Below are the code and all the weights of a small trained network. Each question names an input and a target symbol and asks about switching units off, where a switched-off unit gives its printed mean instead of its output.

import numpy as np


def w(rows, s, z=0):
    codes = np.array(rows[::2]) - 128.0
    scale = np.full(codes.shape[1], s)
    scale[-1] = z or s
    return codes * scale


def f(y):
    return y / 2 * (1 + np.tanh(0.7978845608 * (y + 0.044715 * y**3)))


def softmax(a):
    e = np.exp(a - a.max(-1, keepdims=True))
    return e / e.sum(-1, keepdims=True)


def log_softmax(a):
    a = a - a.max(-1, keepdims=True)
    return a - np.log(np.exp(a).sum(-1, keepdims=True))


def net(x, mask):
    ids = ['αγδεζηθλμξστφψω'.index(c) for c in x.split()]
    T = len(ids)
    res = E[ids] + P[:T]
    q, k, v = (res @ M[0].T for M in (Q, K, V))
    z = softmax(np.where(np.tri(T) > 0, q @ k.T / 3**0.5, -1e9)) @ v
    res = res + np.where(mask[0], z, O[0][:, -1]) @ O[0][:, :-1]
    y = f(res @ A[0][:, :-1].T + A[0][:, -1])
    res = res + np.where(mask[1:17], y, B[0][:, -1]) @ B[0][:, :-1]
    return log_softmax(res[-1] @ U[:, :-1].T + U[:, -1])


Q, K, V, O, A, B = {}, {}, {}, {}, {}, {}
E = w([
[250,66,61],'α',
[105,95,196],'γ',
[121,189,78],'δ',
[137,175,141],'ε',
[108,74,72],'ζ',
[135,52,217],'η',
[121,85,199],'θ',
[157,105,79],'λ',
[143,95,46],'μ',
[113,138,114],'ξ',
[125,117,88],'σ',
[141,134,63],'τ',
[137,161,109],'φ',
[144,158,78],'ψ',
[152,187,147],'ω',
],0.016)
P = w([
[255,120,35],'0',
[135,179,109],'1',
[132,178,110],'2',
[128,179,110],'3',
[127,184,108],'4',
[124,181,106],'5',
[130,182,108],'6',
[124,191,106],'7',
[122,192,106],'8',
[118,193,103],'9',
[110,204,102],'10',
],0.0096)
Q[0] = w([
[124,236,17],'h1',
[131,135,10],'h1',
[169,183,55],'h1',
],0.014)
K[0] = w([
[252,96,83],'h1',
[254,166,116],'h1',
[190,101,53],'h1',
],0.013)
V[0] = w([
[97,104,189],'h1',
[89,117,2],'h1',
[93,5,103],'h1',
],0.014)
O[0] = w([
[124,141,55,8],'h1',
[108,12,119,220],'h1',
[19,109,1,141],'h1',
],0.014,0.011)
A[0] = w([
[112,102,172,122],'n1',
[92,111,64,147],'n2',
[152,148,152,78],'n3',
[182,105,95,5],'n4',
[102,111,111,54],'n5',
[178,163,115,130],'n6',
[104,127,103,139],'n7',
[78,111,142,81],'n8',
[165,109,114,91],'n9',
[79,84,108,117],'n10',
[81,171,208,76],'n11',
[10,178,182,104],'n12',
[134,178,104,129],'n13',
[120,133,87,93],'n14',
[119,98,73,239],'n15',
[153,141,160,71],'n16',
],0.012,0.0033)
B[0] = w([
[117,122,56,214],'n1',
[161,161,218,221],'n2',
[125,131,158,142],'n3',
[4,113,121,140],'n4',
[83,158,156,161],'n5',
[102,150,148,145],'n6',
[145,130,161,156],'n7',
[85,128,116,174],'n8',
[69,150,92,150],'n9',
[111,178,108,254],'n10',
[103,89,80,159],'n11',
[179,115,176,160],'n12',
[97,32,79,158],'n13',
[173,52,174,142],'n14',
[185,194,101,241],'n15',
[130,122,163,150],'n16',
],0.013,0.0088)
U = w([
[92,121,138,4],'α',
[184,147,107,131],'γ',
[134,70,159,183],'δ',
[196,132,147,103],'ε',
[136,174,152,207],'ζ',
[250,159,97,151],'η',
[230,155,87,165],'θ',
[128,133,105,141],'λ',
[78,149,120,163],'μ',
[205,118,73,110],'ξ',
[149,141,91,161],'σ',
[125,94,44,140],'τ',
[141,103,147,158],'φ',
[89,84,152,25],'ψ',
[168,133,166,123],'ω',
],0.012,0.0026)

Each question gives the input, a string of symbols that net reads in full, and the target symbol t.
The units are the heads (3 rows each of Q, K, V and O) and the neurons (one row each of A and B). Each row of codes is followed by its name. A weight is (code - 128) times the scale printed after its matrix; where a second scale follows, it is the last column's (O, A, B and U).
mask holds one flag per unit, heads first, then neurons. A switched-off unit (its flag False) gives its mean, the last column of its rows in O or B, instead of its output. The means were averaged over made-up inputs and are rounded, as every weight is.
A unit's drop is (log p(t) with every unit on - log p(t) with that unit switched off) / (log p(t) with every unit on - log p(t) with every unit switched off).
The circuit of an input: a set's keep is (log p(t) with only the set's units on - log p(t) with every unit switched off) / (log p(t) with every unit on - log p(t) with every unit switched off). Starting from the 12 units with the biggest drops (on a tie, the unit counted first), units are removed one at a time, each time the one whose removal leaves the highest keep (on an exact tie, the one counted first), for as long as the keep stays at least 0.8.
units of the circuit, in order: the units of the circuit, biggest drop first
unit that matters most: the unit with the biggest drop
top k neurons: the k neurons with the biggest drops, biggest first
drop of u: that unit's drop, to one decimal
input η ξ δ θ ζ η ξ ε ξ τ ζ, target η: unit that matters most -> h1
input ω μ θ η γ δ, target ω: units of the circuit, in order -> h1; n15
input η ζ λ, target η: units of the circuit, in order -> h1; n15; n2; n14
input μ τ η ξ δ φ γ τ ψ δ ω, target μ: units of the circuit, in order -> h1; n10; n5
input τ ξ δ γ μ η δ τ, target τ: top 2 neurons -> n1; n2
input μ λ φ ζ μ φ ζ δ δ ω φ, target μ: units of the circuit, in order -> h1; n10; n5
input τ δ σ ψ μ, target τ: top 2 neurons -> n1; n2
input η μ ξ δ ε τ θ ψ τ, target η: top 2 neurons -> n15; n2
input δ φ δ δ δ ψ μ ω, target δ: units of the circuit, in order -> h1; n15
input ζ ξ λ, target ζ: top 2 neurons -> n2; n15
input τ ψ τ σ ω ε, target τ: units of the circuit, in order -> h1; n1; n2
input ζ τ φ, target ζ: top 4 neurons -> n2; n15; n10; n5
input ζ η ω δ ε, target ζ: top 4 neurons -> n2; n15; n10; n5
input τ ω ζ λ, target τ: top neuron -> n1
input μ φ μ μ σ δ γ ξ ψ ζ ζ, target μ: drop of n2 -> 0.2
input δ λ ζ δ ε ζ, target δ: drop of n15 -> 0.3
input δ θ ω μ ξ ε, target δ: drop of n7 -> 0.0
